Below are the code and all the weights of a small trained network. Each question names an input and a class and asks about switching units off, where a switched-off unit gives its printed mean instead of its output.

import numpy as np


def w(rows, s, z=0):
    codes = np.array(rows[::2]) - 128.0
    scale = np.full(codes.shape[1], s)
    scale[-1] = z or s
    return codes * scale


def norm(h):
    return h / np.sqrt((h * h).mean(-1, keepdims=True) + 1e-5)


def f(y):
    return y / 2 * (1 + np.tanh(0.7978845608 * (y + 0.044715 * y**3)))


def log_softmax(a):
    a = a - a.max(-1, keepdims=True)
    return a - np.log(np.exp(a).sum(-1, keepdims=True))


def net(x, mask):
    res = np.array(x, float).reshape(1, 2) / 4 @ E
    u = 0
    for l in range(2):
        y = f(norm(res) @ A[l][:, :-1].T + A[l][:, -1])
        res = res + np.where(mask[u : u + 10], y, B[l][:, -1]) @ B[l][:, :-1]
        u += 10
    return log_softmax(norm(res)[-1] @ U[:, :-1].T + U[:, -1])


A, B = {}, {}
E = w([
[28,150,117,61,134,211,61],'x0',
[156,178,199,1,120,50,144],'x1',
],0.0077)
A[0] = w([
[219,153,115,169,107,112,188,88],'L0N1',
[111,201,77,89,111,181,83,66],'L0N2',
[92,77,146,142,74,92,109,32],'L0N3',
[30,160,154,118,94,134,70,3],'L0N4',
[54,108,109,154,145,248,156,206],'L0N5',
[138,183,186,81,103,129,164,135],'L0N6',
[170,109,189,159,96,69,185,126],'L0N7',
[101,156,113,199,150,153,166,110],'L0N8',
[125,87,100,173,140,169,130,121],'L0N9',
[107,90,109,214,136,136,126,143],'L0N10',
],0.011,0.0036)
B[0] = w([
[104,170,27,33,202,173,133,207],'L0N1',
[149,78,139,98,243,159,142,181],'L0N2',
[121,226,111,53,112,163,157,118],'L0N3',
[164,99,74,62,213,192,51,178],'L0N4',
[158,95,31,56,57,79,170,245],'L0N5',
[79,103,198,225,91,121,116,182],'L0N6',
[213,117,68,58,210,21,126,213],'L0N7',
[77,197,118,152,77,100,158,175],'L0N8',
[71,102,199,140,64,109,112,190],'L0N9',
[84,218,255,152,76,126,95,212],'L0N10',
],0.0076,0.011)
A[1] = w([
[130,167,119,164,25,175,161,124],'L1N1',
[105,146,80,196,40,131,160,132],'L1N2',
[84,133,113,155,28,101,166,57],'L1N3',
[74,140,177,134,205,214,90,3],'L1N4',
[77,113,151,153,158,91,182,71],'L1N5',
[143,178,210,151,206,115,110,211],'L1N6',
[159,86,116,141,107,94,158,137],'L1N7',
[239,139,78,159,192,112,196,59],'L1N8',
[150,175,116,162,27,148,60,34],'L1N9',
[123,119,146,179,11,141,125,184],'L1N10',
],0.012,0.0028)
B[1] = w([
[103,163,139,150,68,74,168,221],'L1N1',
[65,139,175,133,98,86,173,233],'L1N2',
[80,124,202,158,90,78,102,250],'L1N3',
[103,224,144,156,41,148,209,182],'L1N4',
[156,92,126,110,83,118,109,137],'L1N5',
[165,80,141,189,139,167,122,220],'L1N6',
[100,141,96,166,175,111,81,153],'L1N7',
[125,237,104,136,215,152,146,253],'L1N8',
[81,181,115,148,52,70,157,197],'L1N9',
[117,145,101,111,157,2,105,242],'L1N10',
],0.009,0.0064)
U = w([
[11,170,130,127,38,36,138,183],'0',
[91,49,31,23,149,211,105,213],'1',
[162,100,103,135,102,133,117,15],'2',
[157,116,99,151,101,145,110,2],'3',
[184,16,203,189,133,64,73,165],'4',
[169,93,85,159,96,144,133,3],'5',
[177,217,92,123,246,46,130,175],'6',
[90,140,252,139,95,234,151,150],'7',
],0.017,0.0067)

Each question gives the input, the list of numbers given to net, and the class t.
The units are the neurons (one row each of A and B). Each row of codes is followed by its name. A weight is (code - 128) times the scale printed after its matrix; where a second scale follows, it is the last column's (A, B and U).
mask holds one flag per neuron, layer by layer. A switched-off neuron (its flag False) gives its mean, the last column of its row in B, instead of its output. The means were averaged over made-up inputs and are rounded, as every weight is.
A unit's drop is (log p(t) with every unit on - log p(t) with that unit switched off) / (log p(t) with every unit on - log p(t) with every unit switched off).
most important unit: the unit with the biggest drop
k most important neurons: the k neurons with the biggest drops, biggest first
k most important neurons of layer l: the k neurons of layer l with the biggest drops, biggest first
drop when u is switched off: that unit's drop, to one decimal
input [6,-5], class 1: 3 most important neurons => [L0N2; L0N4; L0N5]
input [0,3], class 4: most important unit => L0N6
input [8,-7], class 1: 4 most important neurons of layer 0 => [L0N2; L0N4; L0N5; L0N6]
input [-1,6], class 4: 2 most important neurons => [L0N6; L0N5]
input [2,4], class 7: 3 most important neurons => [L0N5; L0N7; L1N4]
input [-2,5], class 6: 3 most important neurons => [L0N7; L0N10; L0N9]
input [1,2], class 7: 3 most important neurons => [L0N5; L1N4; L0N7]
input [4,8], class 7: 2 most important neurons => [L0N5; L0N7]
input [1,5], class 4: 2 most important neurons => [L0N5; L0N1]
input [-1,7], class 4: 2 most important neurons of layer 0 => [L0N6; L0N5]
input [1,4], class 4: 2 most important neurons of layer 0 => [L0N1; L0N5]
input [-2,6], class 6: 2 most important neurons => [L0N7; L0N10]
input [8,8], class 7: 2 most important neurons => [L0N5; L1N4]
input [2,2], class 7: most important neuron of layer 0 => [L0N5]
input [8,4], class 1: 2 most important neurons => [L0N10; L0N4]
input [-2,8], class 4: 4 most important neurons of layer 0 => [L0N6; L0N5; L0N1; L0N4]
input [2,8], class 4: 2 most important neurons of layer 0 => [L0N1; L0N5]
input [7,4], class 1: 2 most important neurons of layer 0 => [L0N10; L0N4]
input [3,3], class 7: drop when L0N5 is switched off => 0.4
input [6,7], class 7: drop when L0N5 is switched off => 0.3
